Every row comes from one small tree of marks. Brackets hold a mark, then the marks that hang from it, in the order of their numbers. Every link used is in the known rows. Which tree was each row made from?
Each row is shifted at random along 3 fixed directions that mean nothing.
Known rows:
(k_476 k_377 k_386 k_496 k_962): -182  -98  -5  240  -24  229  -25  -217  -83  -82  -263  -260  63  98  188  -170  262  -52  -173  -86  177  -119  -291  -72  -97  -86  -59  -62  -52  -98  208  29  12  31  -115  -1  -214  -266  27  -49  -74  -115  214  -73  -3  -18
(k_813 k_609 k_671 k_693 k_962): 10  78  32  39  96  -122  1  47  -225  65  -109  -2  -218  70  -118  -21  13  -101  18  77  -129  -207  39  -94  -110  85  107  -6  -40  91  -112  126  -54  -6  66  -61  11  91  201  40  37  -20  48  99  32  74
(k_609 (k_813 k_386 k_693 (k_962 (k_476 k_496)))): -63  -107  52  133  -153  23  -202  -45  -274  -96  -33  -167  -141  200  118  10  338  -145  86  -91  90  -88  -101  -99  -225  -105  -72  -163  -78  8  23  170  -27  -124  103  -167  -94  25  20  24  -79  -8  62  -46  3  107
(k_281 (k_401 k_117 k_285) k_693): 77  -54  -70  40  -32  78  116  52  -127  -79  -37  -78  -45  31  -6  52  -93  10  0  46  -60  -153  -98  -14  -36  -37  30  106  -64  128  -209  44  -44  5  -67  33  28  -11  34  107  -54  77  -117  228  52  56
(k_813 k_671 (k_693 (k_401 (k_281 k_962)) (k_609 (k_386 k_496)))): 391  56  3  -55  -128  -126  -81  81  -112  212  5  -73  -351  -120  45  -33  -133  -147  230  142  -107  -171  20  33  188  164  116  196  -3  11  -303  17  -219  80  -104  184  -55  203  177  223  56  -125  113  19  30  -195
(k_285 (k_671 (k_377 k_476) k_386 (k_496 k_609))): -172  -77  49  -148  -233  232  -234  46  349  -133  211  15  171  153  125  123  191  292  -32  -5  57  126  67  -208  59  -101  -250  -305  217  -90  350  266  32  -67  63  -151  234  -174  -459  -56  -29  158  24  -264  -12  46
(k_281 k_693 (k_962 k_386)): 40  -47  -125  109  114  81  53  -2  -128  99  -146  1  -55  13  -11  43  -72  -134  -2  22  165  -179  -149  -15  -9  -17  129  65  -164  7  -211  -34  -41  68  -126  37  -29  60  103  63  -140  0  -23  203  -5  9
(k_671 (k_377 (k_476 k_962)) (k_496 (k_609 (k_813 k_386 k_693)))): 152  -85  -107  150  6  190  -31  -96  -258  -24  -174  -2  -326  3  83  -47  95  -181  6  -25  146  -230  -176  19  -75  -1  177  -84  -80  -64  -87  57  -122  47  -118  -24  -140  21  69  65  19  -123  266  -64  30  -37
(k_496 (k_609 k_386 (k_813 k_671))): -346  -192  77  160  -189  195  -261  -47  -151  -158  76  -140  -58  210  147  21  448  6  -27  -145  54  60  -127  -183  -205  -174  -246  -262  -26  -93  90  167  103  -68  139  -243  -54  -78  -227  -123  -63  11  -54  -101  30  265
(k_377 (k_386 k_496) k_476 k_671): 75  -143  76  -56  -72  50  93  48  149  0  100  21  35  -69  94  14  138  71  -5  -93  -181  -77  -55  115  32  -8  13  -128  -22  -127  1  5  -41  27  -40  -59  162  -6  -1  -96  51  7  -66  -121  -78  -23
(k_401 (k_281 (k_693 k_609) (k_962 (k_476 k_386))) k_285): -135  -149  -66  183  -155  193  -40  -96  -68  -139  3  -225  53  118  43  142  181  20  -24  -18  187  -106  -181  -49  -77  -190  -112  -122  -121  113  -59  109  25  -12  -96  -22  33  -66  -84  19  -165  121  -75  96  10  139
(k_496 (k_609 (k_813 k_386))): -176  -21  30  -144  -154  -133  -64  63  -6  2  101  51  29  117  91  -46  129  121  -33  87  -108  -22  63  -215  -72  40  -172  -57  9  -11  108  123  -10  -7  156  -79  14  -72  -76  -109  -86  57  -37  -9  -31  62
(k_401 k_117 (k_281 (k_962 k_476))): 283  59  -84  -20  -123  -48  56  67  -76  40  10  -72  -81  -81  31  79  -153  -72  129  92  19  -63  5  39  217  78  46  128  -61  76  -241  -22  -125  -18  -179  70  16  227  52  269  10  12  43  149  34  -195
(k_285 (k_671 (k_496 k_609))): -153  189  -133  -406  89  -332  330  159  275  124  39  294  128  22  -147  -32  -184  331  -273  386  -264  -262  205  -227  7  253  4  -30  -21  108  158  44  8  51  28  40  258  -221  -61  -256  -136  186  -221  155  -161  101
(k_476 k_377 (k_386 (k_693 (k_401 k_281 k_285))) k_496): -219  -236  39  309  -257  309  -115  -208  -109  -254  -115  -413  26  128  163  -49  434  -36  -89  -213  183  -54  -302  13  -223  -284  -200  -178  -54  -26  191  123  61  -108  -141  -8  -172  -225  -54  -64  -20  -53  75  -120  13  144
(k_285 (k_671 (k_377 (k_386 k_496) k_476))): 260  -21  -7  -155  26  -29  180  86  194  117  -24  123  -104  -130  56  -32  -123  -41  44  60  -148  -178  -1  108  120  191  165  -48  -22  -69  -131  -62  -118  57  -158  46  142  122  41  -12  92  -72  7  -24  -62  -137
(k_401 (k_281 k_693) k_285): -143  168  -16  -441  -105  -344  269  176  272  37  209  172  301  115  -99  32  -182  439  -162  360  -445  -212  242  -245  50  227  -186  144  2  208  92  170  16  94  158  42  275  -228  -120  -176  -124  307  -362  262  -145  64
(k_496 (k_609 (k_386 (k_693 (k_401 (k_281 k_962) k_285))) k_813)): 116  -40  -140  -31  -177  -83  115  41  -161  107  -21  -17  -267  -89  48  -62  -35  -69  16  130  -50  -269  -93  -41  37  110  -10  43  -181  42  -262  20  -95  33  -157  134  -81  74  84  -24  -25  -70  -20  182  -68  33
(k_609 (k_386 k_496 (k_693 (k_401 k_285))) k_813): -323  -220  -57  92  -161  12  53  -49  -86  -174  77  -59  -92  177  16  -1  331  -29  -147  -43  11  -198  -207  -66  -384  -177  -164  -308  -193  19  -30  98  130  -89  27  -86  -16  -128  -33  -418  -140  -20  -269  88  -145  447
(k_813 k_609 k_671 k_962): -41  27  205  -24  -188  -57  -276  79  13  22  133  -137  -27  136  76  4  130  48  147  -15  -121  106  120  -190  54  -15  -201  -61  184  -6  107  237  -36  -62  217  -126  58  70  -41  94  70  21  91  -114  78  -12
(k_377 (k_386 (k_693 (k_609 k_813)))): 160  0  72  -235  -67  -186  86  62  179  178  68  114  -87  -128  65  -64  -103  50  81  107  -188  -120  56  -12  134  179  54  76  -23  -83  -73  -8  -115  120  -30  168  72  60  25  -63  25  -76  36  -15  -77  -122
(k_693 (k_401 k_281 (k_285 k_671)) k_609): 165  -54  -52  109  -107  37  97  -65  -79  -50  -25  -162  -290  -138  -41  83  15  -68  86  -25  42  -47  -36  206  8  -69  105  -66  -61  193  -129  -7  -63  -83  -237  105  10  80  25  91  88  47  5  -42  73  110
(k_671 (k_386 (k_496 (k_609 k_813)) k_693)): -418  -162  -11  0  -197  47  -119  21  102  -128  110  0  163  171  99  -52  332  156  -181  -17  110  -25  -141  -271  -255  -155  -317  -357  -10  -121  185  192  146  -81  96  -110  29  -170  -172  -372  -132  -22  -94  -7  -136  264
(k_386 (k_496 (k_609 (k_813 k_671 k_962))) k_693): 33  -52  7  108  -49  -93  -11  62  -179  111  -130  -39  -231  -31  39  -169  107  -185  0  12  30  -185  -154  -79  -123  26  -6  -140  -68  -101  -167  37  -16  -47  -13  -2  -114  147  218  -101  57  -232  88  86  -23  51
(k_285 (k_671 (k_386 k_693) k_496)): 227  56  -127  -37  142  24  147  -10  38  97  -211  133  -176  -126  -46  -22  -171  -142  -13  77  152  -194  -52  52  63  136  294  -51  -68  -22  -165  -83  -19  9  -325  144  15  104  75  12  49  -120  102  68  -74  -59
(k_609 (k_386 k_496 k_693) (k_813 (k_671 k_377))): 26  109  -16  -333  3  -290  161  128  157  206  -10  264  -44  81  -10  -143  -134  -17  -47  308  -287  -360  52  -211  7  319  32  50  -93  -99  -170  24  -42  143  48  73  69  37  44  -259  -39  -144  -144  196  -175  -38
(k_401 k_117 (k_281 k_693) k_285): -80  -150  -1  208  -200  236  -23  -58  -191  -307  60  -245  -5  95  60  147  188  43  3  -144  68  14  -167  14  -126  -220  -117  -87  -30  177  -88  133  69  -103  -103  -100  -11  -4  -124  96  -1  152  -102  102  78  211
(k_693 k_401 (k_609 k_386)): 121  46  -15  -172  -72  -158  -19  19  88  149  100  54  -151  -51  6  31  -95  29  91  139  -108  -50  108  7  143  98  39  116  5  17  -27  -12  -122  75  -8  157  25  6  7  39  -46  -18  20  -76  -5  -86
(k_813 k_386 k_609 k_671): 78  -9  232  4  -218  10  -374  48  -60  10  86  -175  -81  128  179  10  151  -81  260  -94  -42  169  108  -142  87  -18  -127  7  197  -59  46  168  -71  -48  136  -100  -21  156  -17  234  101  -54  192  -180  129  -133
(k_962 (k_401 k_285) (k_476 k_386)): -64  -49  -2  -74  -198  -80  -107  44  77  -39  40  -135  71  140  86  76  165  -9  8  19  70  30  45  -65  20  -59  -159  -132  -56  -1  104  97  -9  -101  28  -6  73  60  -74  74  -53  54  -23  22  -14  -87
(k_609 k_386 (k_813 (k_693 (k_401 k_117 k_281)) (k_962 k_476))): 304  77  -173  -79  -30  -266  208  50  -318  90  -68  57  -430  -62  -80  51  -112  -175  80  208  -157  -343  28  76  16  222  235  145  -277  171  -386  -14  -184  0  -168  106  -60  242  207  141  -17  -17  -51  248  -35  -37
(k_476 (k_377 k_671) (k_386 (k_496 k_609)) (k_962 (k_401 k_281))): -222  -156  -100  201  -145  120  53  -89  -84  -23  -219  -232  54  6  139  -173  325  -3  -233  -40  128  -179  -293  -46  -71  -97  -113  -180  -156  -99  107  63  -12  -12  -160  16  -129  -129  103  -110  -11  -95  135  15  -46  -29
(k_377 (k_476 k_386 (k_962 k_401)) (k_671 k_496)): -111  -162  74  0  -204  170  -145  -35  208  -82  83  -154  156  97  163  10  291  186  -77  -72  12  39  -58  -34  72  -157  -170  -209  60  -143  332  184  -12  -20  61  -94  117  -189  -206  -37  -28  95  52  -223  -48  -43
(k_377 (k_476 (k_386 k_496)) k_671): -9  -164  -9  131  46  147  111  -75  -21  -72  -93  -39  -5  -20  57  -28  187  -57  -101  -99  24  -143  -197  114  -109  -80  79  -169  -105  -112  -17  -54  16  16  -121  -49  12  -56  77  -137  -11  -70  -15  -54  -64  56
(k_401 k_117 (k_281 k_693 (k_962 k_386 k_476)) k_285): -415  -167  -162  138  -162  119  91  1  -114  -294  107  -158  179  303  -51  280  283  128  -177  9  122  -165  -171  -144  -258  -292  -215  -250  -252  224  -41  209  128  -124  -60  -219  163  -92  -174  -122  -288  327  -369  301  -41  406
(k_496 (k_609 k_386 (k_813 k_671 (k_693 k_401)))): 11  76  120  -349  -205  -263  -150  182  87  174  153  52  -101  93  93  -64  45  188  58  209  -370  -66  225  -259  61  218  -161  131  72  -59  102  183  -113  72  252  26  90  -73  -135  29  -21  49  -76  -33  -22  -78
(k_962 (k_386 k_496 (k_693 k_609)) (k_401 k_281 k_285) k_476): -264  -112  -167  -9  -176  -206  82  62  26  -70  83  -68  57  144  -80  158  254  -23  -105  77  168  -190  -73  -38  -180  -192  -165  -352  -268  84  -26  112  52  -151  -102  6  126  97  64  -232  -166  59  -190  190  -127  197
(k_671 (k_386 k_693) k_496): -450  -39  -65  -133  -46  17  19  4  257  -156  146  140  290  235  -96  77  164  289  -261  110  16  -97  10  -243  -195  -123  -187  -280  -1  -1  275  205  176  -40  80  -114  193  -296  -236  -391  -196  166  -225  10  -180  295
(k_285 (k_671 (k_386 (k_693 (k_401 k_281))) (k_496 (k_609 k_813)))): -189  -43  -116  -142  -164  -42  76  32  176  -40  73  77  -5  28  -30  1  118  235  -164  158  -18  -146  30  -149  -93  7  -107  -223  -45  32  142  161  44  -63  -80  20  128  -179  -202  -262  -83  108  -147  -5  -145  218

Write each row's tree:
-229  -221  -100  114  -61  -54  50  -27  -5  -1  -19  -46  -53  63  23  -13  280  -63  -121  -14  173  -213  -231  3  -195  -192  -91  -350  -238  -94  36  81  6  -39  -38  -12  12  -17  83  -318  -163  -84  -38  55  -125  204 : (k_377 (k_476 (k_962 (k_386 k_496 (k_693 (k_609 k_813))) k_401)))
112  161  -247  -276  -57  -416  410  177  15  71  47  130  -11  41  -88  109  -223  21  -99  366  -128  -368  68  -91  88  204  38  40  -256  202  -286  -3  -94  -13  -215  95  159  171  174  -35  -162  124  -219  447  -136  -35 : (k_401 k_117 (k_281 (k_962 (k_386 k_496) k_476)) k_285)
-168  -207  129  5  -386  176  -267  15  196  -201  206  -295  -18  173  145  192  294  111  106  -130  125  171  -66  -83  -79  -336  -265  -276  99  51  206  274  15  -170  -32  -58  144  -4  -352  34  -4  135  -39  -168  107  208 : (k_962 (k_386 (k_693 (k_401 k_117 (k_285 (k_671 k_377))) k_609)))
62  6  -12  -23  -59  -110  145  -24  -181  -12  -32  8  -204  56  -49  47  -1  -53  59  127  -164  -265  -3  -19  -61  82  101  57  -130  184  -253  73  -49  53  -61  24  19  54  81  -5  -34  71  -110  158  16  110 : (k_401 (k_281 (k_693 (k_609 (k_813 k_386 k_671)))) k_285)
130  165  -1  -275  -88  -355  -89  225  -60  213  -4  96  -172  77  -43  -44  -78  13  60  258  -191  -179  228  -207  104  198  29  63  51  38  7  192  -162  -32  133  18  79  137  156  172  15  32  101  53  7  -202 : (k_813 k_386 (k_671 (k_496 k_609)) k_693 (k_962 k_401))
-128  95  89  -410  -174  -261  -14  149  285  91  214  195  109  221  75  -66  4  188  -24  283  -366  -153  167  -326  32  244  -211  -5  55  -74  53  173  -19  98  253  -62  159  -80  -199  -254  -79  35  -212  56  -140  10 : (k_609 (k_386 k_496) (k_813 (k_671 k_377)))
132  -150  169  -35  -278  61  -222  52  179  70  94  -115  -134  13  184  -87  160  -87  173  -84  -85  15  -46  0  23  -29  -97  -76  89  -218  -24  107  -82  -10  56  26  12  111  -73  -18  126  -179  45  -188  -5  -96 : (k_609 (k_813 (k_671 (k_377 (k_386 k_496 (k_693 k_401))))))
-101  7  -60  -167  64  -149  179  79  8  118  -85  234  -60  80  -96  -75  -9  1  -112  210  -219  -366  10  -131  -107  146  69  -61  -138  -57  -63  57  -33  88  39  -44  98  -28  70  -209  -62  -60  -96  107  -83  44 : (k_496 (k_609 (k_813 (k_386 k_693) (k_671 (k_377 k_476)))))
-284  -308  180  282  -311  472  -397  -131  -79  -158  -46  -382  110  143  347  -62  600  -3  1  -370  208  106  -347  -140  -133  -312  -310  -249  66  -268  268  167  80  -63  -4  -143  -134  -201  -234  -12  18  -125  199  -289  50  75 : (k_476 (k_377 k_671) (k_496 (k_609 (k_386 k_693))))
-85  -19  52  -112  -172  -294  -35  162  -187  -37  55  -17  -169  215  -8  -28  157  -44  20  132  -215  -202  28  -189  -193  28  -84  -118  -72  100  -92  243  -55  -124  176  -146  51  144  113  -54  -52  54  -131  160  -26  130 : (k_609 (k_813 (k_386 k_496) k_671 k_693 (k_962 (k_401 k_117))))
-22  102  104  -462  -117  -339  82  187  415  109  221  155  298  79  88  -77  -101  349  -87  282  -366  -75  220  -228  133  238  -220  54  126  -78  246  100  -59  98  206  43  216  -171  -70  -167  -98  85  -135  7  -158  -160 : (k_377 (k_476 (k_386 k_496)))
327  -12  -133  68  62  0  -26  61  -156  250  -205  -30  -196  -104  38  14  -187  -292  163  25  219  -143  -98  78  194  66  211  167  -155  -44  -329  -84  -170  54  -191  174  -78  290  209  304  -40  -112  142  197  41  -270 : (k_281 k_693 (k_962 k_386 k_401))
-27  -16  -19  -1  -196  0  92  10  -78  -225  120  -117  -11  53  17  111  62  101  -18  10  -80  -9  -9  -9  -17  -65  -109  -48  -19  190  -52  110  20  -95  -96  -53  42  29  -88  52  29  157  -96  104  29  118 : (k_401 k_117 k_281 k_285)
